Here is a tiny trained network, its code and every weight. The questions are about switching its units off for an input and a class, where a switched-off unit gives its printed mean instead of its output.

import numpy as np


def w(rows, s, z=0):
    codes = np.array(rows[::2]) - 128.0
    scale = np.full(codes.shape[1], s)
    scale[-1] = z or s
    return codes * scale


def norm(h):
    return h / np.sqrt((h * h).mean(-1, keepdims=True) + 1e-5)


def f(y):
    return np.maximum(y, 0)


def log_softmax(a):
    a = a - a.max(-1, keepdims=True)
    return a - np.log(np.exp(a).sum(-1, keepdims=True))


def net(x, mask):
    res = np.array(x, float).reshape(1, 6) / 4 @ E
    u = 0
    for l in range(3):
        y = f(norm(res) @ A[l][:, :-1].T + A[l][:, -1])
        res = res + np.where(mask[u : u + 4], y, B[l][:, -1]) @ B[l][:, :-1]
        u += 4
    return log_softmax(norm(res)[-1] @ U[:, :-1].T + U[:, -1])


A, B = {}, {}
E = w([
[122,132,118,120,131,121,106,122,130,123,130],'x0',
[118,151,150,120,138,156,106,254,126,104,70],'x1',
[119,135,118,116,118,122,137,128,132,121,120],'x2',
[75,131,124,85,141,143,136,147,27,171,123],'x3',
[194,118,134,69,72,178,94,107,116,141,82],'x4',
[134,113,148,118,147,130,145,131,136,132,137],'x5',
],0.023)
A[0] = w([
[187,175,204,72,121,187,69,249,121,82,58,42],'L0N0',
[128,183,167,164,166,121,106,254,147,55,80,1],'L0N1',
[171,122,155,153,101,160,90,229,250,68,78,28],'L0N2',
[117,92,162,76,80,169,129,68,77,180,76,38],'L0N3',
],0.0095,0.01)
B[0] = w([
[106,42,7,202,150,225,139,121,191,120,96,254],'L0N0',
[192,184,223,65,160,48,69,159,68,113,143,212],'L0N1',
[193,235,134,129,148,60,156,85,145,168,173,230],'L0N2',
[161,210,124,83,167,130,118,140,114,93,162,189],'L0N3',
],0.015,0.0086)
A[1] = w([
[169,157,142,125,73,142,120,87,219,132,90,110],'L1N0',
[92,125,150,110,95,170,106,241,71,141,78,91],'L1N1',
[58,115,181,116,134,130,106,243,87,110,78,2],'L1N2',
[252,161,191,88,53,111,89,92,164,129,107,43],'L1N3',
],0.012,0.013)
B[1] = w([
[76,100,108,151,158,106,142,36,177,149,137,244],'L1N0',
[106,49,93,171,111,155,133,48,174,74,66,211],'L1N1',
[188,77,97,242,178,20,214,8,190,146,85,172],'L1N2',
[18,19,213,114,73,229,150,162,63,51,142,255],'L1N3',
],0.013,0.0072)
A[2] = w([
[84,101,112,111,132,169,130,252,99,153,45,82],'L2N0',
[154,120,179,81,56,130,120,104,88,188,100,81],'L2N1',
[84,158,131,111,140,102,148,130,55,194,157,2],'L2N2',
[187,119,115,42,91,161,102,110,76,174,90,74],'L2N3',
],0.016,0.0087)
B[2] = w([
[20,95,123,119,117,89,80,125,31,129,156,211],'L2N0',
[135,203,123,107,158,146,108,248,124,116,107,203],'L2N1',
[62,68,102,54,105,200,51,107,133,143,95,254],'L2N2',
[188,198,210,177,149,146,151,167,103,129,221,252],'L2N3',
],0.015,0.0049)
U = w([
[139,106,83,192,138,103,148,115,204,120,97,52],'0',
[72,40,116,87,79,194,121,105,87,114,127,78],'1',
[182,249,182,92,135,91,120,169,103,113,157,253],'2',
],0.018,0.0004)

Each question gives the input, the list of numbers given to net, and the class t.
The units are the neurons (one row each of A and B). Each row of codes is followed by its name. A weight is (code - 128) times the scale printed after its matrix; where a second scale follows, it is the last column's (A, B and U).
mask holds one flag per neuron, layer by layer. A switched-off neuron (its flag False) gives its mean, the last column of its row in B, instead of its output. The means were averaged over made-up inputs and are rounded, as every weight is.
A unit's drop is (log p(t) with every unit on - log p(t) with that unit switched off) / (log p(t) with every unit on - log p(t) with every unit switched off).
The circuit of an input: a set's keep is (log p(t) with only the set's units on - log p(t) with every unit switched off) / (log p(t) with every unit on - log p(t) with every unit switched off). Starting from all 12 units, units are removed one at a time, each time the one whose removal leaves the highest keep (on an exact tie, the one counted first), for as long as the keep stays at least 0.8.
units of the circuit, in order: the units of the circuit, biggest drop first
unit that matters most: the unit with the biggest drop
top k neurons: the k neurons with the biggest drops, biggest first
top k neurons in layer l: the k neurons of layer l with the biggest drops, biggest first
drop when u is switched off: that unit's drop, to one decimal
input [-1,8,3,-8,-2,6], class 2: units of the circuit, in order -> (L0N1)
input [8,0,-3,-4,3,-6], class 1: top 2 neurons -> (L1N3, L0N0)
input [5,6,-1,-6,8,-4], class 0: units of the circuit, in order -> (L0N0, L0N2)
input [1,2,1,6,-8,0], class 0: units of the circuit, in order -> (L1N2, L1N3)
input [-3,2,-7,3,-3,6], class 0: units of the circuit, in order -> (L1N2, L0N2)
input [-3,6,7,-1,-2,-3], class 2: top 2 neurons -> (L0N1, L0N2)
input [6,5,-5,-1,2,4], class 0: top 2 neurons in layer 0 -> (L0N0, L0N2)
input [8,1,0,4,-1,-7], class 0: units of the circuit, in order -> (L0N2, L1N2, L1N3)
input [-3,6,-3,-7,0,-3], class 2: top 3 neurons -> (L0N1, L0N2, L1N1)
input [0,8,-8,1,-2,-5], class 0: units of the circuit, in order -> (L0N0, L0N1, L1N2)
input [-6,0,-6,-7,5,6], class 1: top 3 neurons -> (L1N3, L0N0, L1N2)
input [-4,2,-8,6,0,4], class 0: units of the circuit, in order -> (L1N2, L1N3)
input [8,1,-6,-2,4,-6], class 0: top 2 neurons -> (L0N0, L0N1)
input [-5,-1,4,-4,1,6], class 1: unit that matters most -> L1N3
input [7,6,2,-1,5,-1], class 0: top 2 neurons -> (L0N0, L0N2)
input [6,-7,1,-7,1,8], class 1: top 4 neurons -> (L0N0, L1N3, L1N2, L0N2)
input [-1,8,-2,-6,8,3], class 0: units of the circuit, in order -> (L0N0, L0N2)
input [-2,5,3,0,-2,8], class 2: drop when L0N1 is switched off -> 3.8
input [-4,-5,-6,-8,7,-2], class 1: drop when L1N3 is switched off -> 1.1
input [-1,3,2,0,1,3], class 0: units of the circuit, in order -> (L0N0)
input [0,4,7,-2,4,-5], class 0: drop when L0N0 is switched off -> 2.8
input [-7,-6,3,7,8,-2], class 2: drop when L1N3 is switched off -> 0.0
